Each row has a name. Each piece below is followed by the name of the row it came from, unless a question asks for something else. Each question is about the rows just above it. Places in a row count from 0.

J_714: [ 84  88  95  83 101 173 164 172]
J_78: [154 131 135 139 120 127 122 117]
J_574: [138 121 125 125 114 139 134 132]
J_298: [159 153 151 163 153  89  92  94]
J_101: [154 137 142 154 136 104  91 103]
J_977: [178 104 167 179 165  75  94  77]
J_613: [187 181 171 185 164  70  85  71]
J_535: [143 143 138 138 107 120 129 117]
J_39: [140 147 137 134 137 122 141 120]
J_662: [105 103 108  99 106 161 156 156]
Row and place of [108] in the named rows: | J_662, 2
[105] is at row and place | J_662, 0

J_78: [148 101 111  99  75]
J_587: [125 113 130 125 141]
J_613: [148 130  74  99 112]
J_714: [134 141 151 124 121]
[111] is at row and place | J_78, 2
Row and place of [112] in the named rows: | J_613, 4
Row and place of [75] in the named rows: | J_78, 4
Where in the named rows is [124]? | J_714, 3

J_662: [129 105 109 137 115 137 137 134 132 114 107 129 129 131 122 130 131 124
 121 136 122 129]
J_39: [117 122 124 134 113 139 131 126 130 112 128 132 139 111 130 141 133 130
 130 127 126 124]
J_613: [122 153 134 137 137 114 126 106 140 128 137 124 143 128 144 128 150 132
 156 148 119 144]
J_714: [112 124 129 139 125 128 136 112 128 110 131 141 128  96 133 129 131 126
 127 123 122 125]
J_78: [134 115 125 139 115 142 133 149 125 107 110 111 137 148 123 126 124 128
 132 138 133 109]
J_977: [125 125 161 106 127 117 114 128 138 133  93 129 118 114 138 137 158 121
 108 104 151 102]
J_574: [164 115 118  92 121 113 135 164 104  71 122 114 149 122 132 122 128  96
 135 124 136 142]
J_535: [109 108 118 133 139 124 128 144 124 132 141 115 131 118 127 126 134 118
 130 141 122 120]
J_101: [126 106 120 128 129 128 125 130 135 116 123 130 118 137 126 133 145 129
 122 120 119 124]
J_298: [134 115 125 139 115 142 133 149 125 107 110 111 137 148 123 126 124 128
 132 138 133 112]
J_444: [148 132 135 123 117 128 127  93 140 114 130 146 114 122 134 116 133 129
 133  97 129 133]
[129 105 109 137 115 137 137 134 132 114 107 129 129 131 122 130 131 124
 121 136 122 129] | J_662
Where do [134 115 125 139 115 142 133 149 125 107 110 111 137 148 123 126 124 128
 132 138 133 109] appear? | J_78
Which row holds [126 106 120 128 129 128 125 130 135 116 123 130 118 137 126 133 145 129
 122 120 119 124]? | J_101
The row with [134 115 125 139 115 142 133 149 125 107 110 111 137 148 123 126 124 128
 132 138 133 112] is | J_298

J_574: [113 122 132 140  94 122 147  80 129 109 124 106 134 143 125 144 145 137
 133 135 135 128 129 112 129 127 123 115 117 122 114]
J_298: [ 90 138 133 155 130 128 128  91 127 122 133 118 137 132 118 131 106 146
 128 133 131 134 129 127 125 131 132 142 128 117 108]
J_977: [148 112 122 143 161 122 146 136 127 155 131 118 115 132 131 132 159 126
 128 128 137  89 137 123 117 117 118 120 128 131 141]
J_535: [139 139 129 139 152 128 120 133 125 125 128 126 119 121 135 145 133 119
 130 121 124 105 138 110 129 132 129 147 142 132 126]
J_662: [127 128 127 116 103 130 129 116 127 144 136 133 137 125 120 122 127 120
 136 131 136 145 130 124 131 141 116 125 120 120 127]
J_714: [111 117 137 138 132 109 132 180 129 158 118 140 117 132 130 137 120 104
 132 130 116 103 122 124 133 128 130 119 127 119 137]
J_587: [171 141 137 127 130 125 126 114 130 106 119 134 121 140 122 154 111 120
 131 138 138  96 131 123 130 138 122 121 134 134 144]
J_78: [150 123 128 135 134 126 127  98 125 121 121 135 137 121 131 147 125  97
 108 127 115 115 124 122 126 128 129 137  94 127 150]
J_101: [128 134 128 131 150 139 143 153 127 122 122 119 141 128 127 108 120 128
 130 120 130 117 122 133 141 127 123 119 125 133 136]
J_613: [116 126 142 151 136 119 136  96 131 160 128 122 123 133 124 130 140 131
 128 125 126 133 125 129 121 138 133 104 109 130 131]
[113 122 132 140  94 122 147  80 129 109 124 106 134 143 125 144 145 137
 133 135 135 128 129 112 129 127 123 115 117 122 114] | J_574
[111 117 137 138 132 109 132 180 129 158 118 140 117 132 130 137 120 104
 132 130 116 103 122 124 133 128 130 119 127 119 137] | J_714
Which row holds [150 123 128 135 134 126 127  98 125 121 121 135 137 121 131 147 125  97
 108 127 115 115 124 122 126 128 129 137  94 127 150]? | J_78
Where do [127 128 127 116 103 130 129 116 127 144 136 133 137 125 120 122 127 120
 136 131 136 145 130 124 131 141 116 125 120 120 127] appear? | J_662

J_101: [ 96 124 135 178 111  89  62 137 100]
J_662: [167 146  75 152 110 106 164  97  67]
J_78: [130 160 167  68 125 152 126 121 144]
J_298: [170 155 166 179  79 126 190 123 128]
J_587: [167 136 192 118 170  78 179  90 150]
J_39: [154 132  68 121 103 187 128 102 178]
J_444: [155 189  98 183 135 174 135 110 136]
J_714: [102  74 101 163 152  90 117 114 169]
J_977: [145 184 108  74 193 161 114 165 106]
J_613: [181 128 193  66 142 159 146 158  76]
J_535: [145 115 125 101  97 166  79  80 171]
J_574: [185 132  83 160  99 141 156 102 122]
Row and place of [156] in the named rows: | J_574, 6
Where in the named rows is [142]? | J_613, 4
Where in the named rows is [161]? | J_977, 5
[183] is at row and place | J_444, 3

J_78: [101 132 142 118 127 147 112 148  82 152 117 122 132 100 151 140 115 139
 128 122 136 127 116]
J_444: [101 132 142 118 127 147  97 148  82 152 117 122 132 131 151 140 123 113
 130 125 134 136 138]
J_298: [ 99 120 119 153 136 116  85 141 142 150 137 140 139 131 127 127 164 146
 134 111 139 135 110]
Where in the named rows is [111]? | J_298, 19
Where in the named rows is [123]? | J_444, 16
Row and place of [146] in the named rows: | J_298, 17
[ 99 120 119 153 136 116  85 141 142 150 137 140 139 131 127 127 164 146
 134 111 139 135 110] is in which row? | J_298

J_662: [115 140 145 139 114 122 124  89 118 135 106 149 142 128  99 118 159 116
 128 102 145  95 145 129 142 115 125]
J_298: [115 140 145 139 114 122 124  89 118 135 106 146 142 140  99 118 159 116
 128 102 145  95 145 129 142 115 125]
J_535: [123 131 130 127 123 125 128 124 128 126 129 130 131 132 130 129 127 127
 146 123 134 126 132 132 126 130 124]
J_587: [ 96 140 145 139 114 122 124  89 118 135 106 149 142 140  99 118 159 116
 128 102 145  95 145 129 142 115 125]
J_977: [121 143 143 134 117 123 131 106 118 119 128 149 130 143 100 124 134 117
 121 103 141 121 135 137 126 122 116]
Which row holds [121 143 143 134 117 123 131 106 118 119 128 149 130 143 100 124 134 117
 121 103 141 121 135 137 126 122 116]? | J_977
Where do [115 140 145 139 114 122 124  89 118 135 106 146 142 140  99 118 159 116
 128 102 145  95 145 129 142 115 125] appear? | J_298

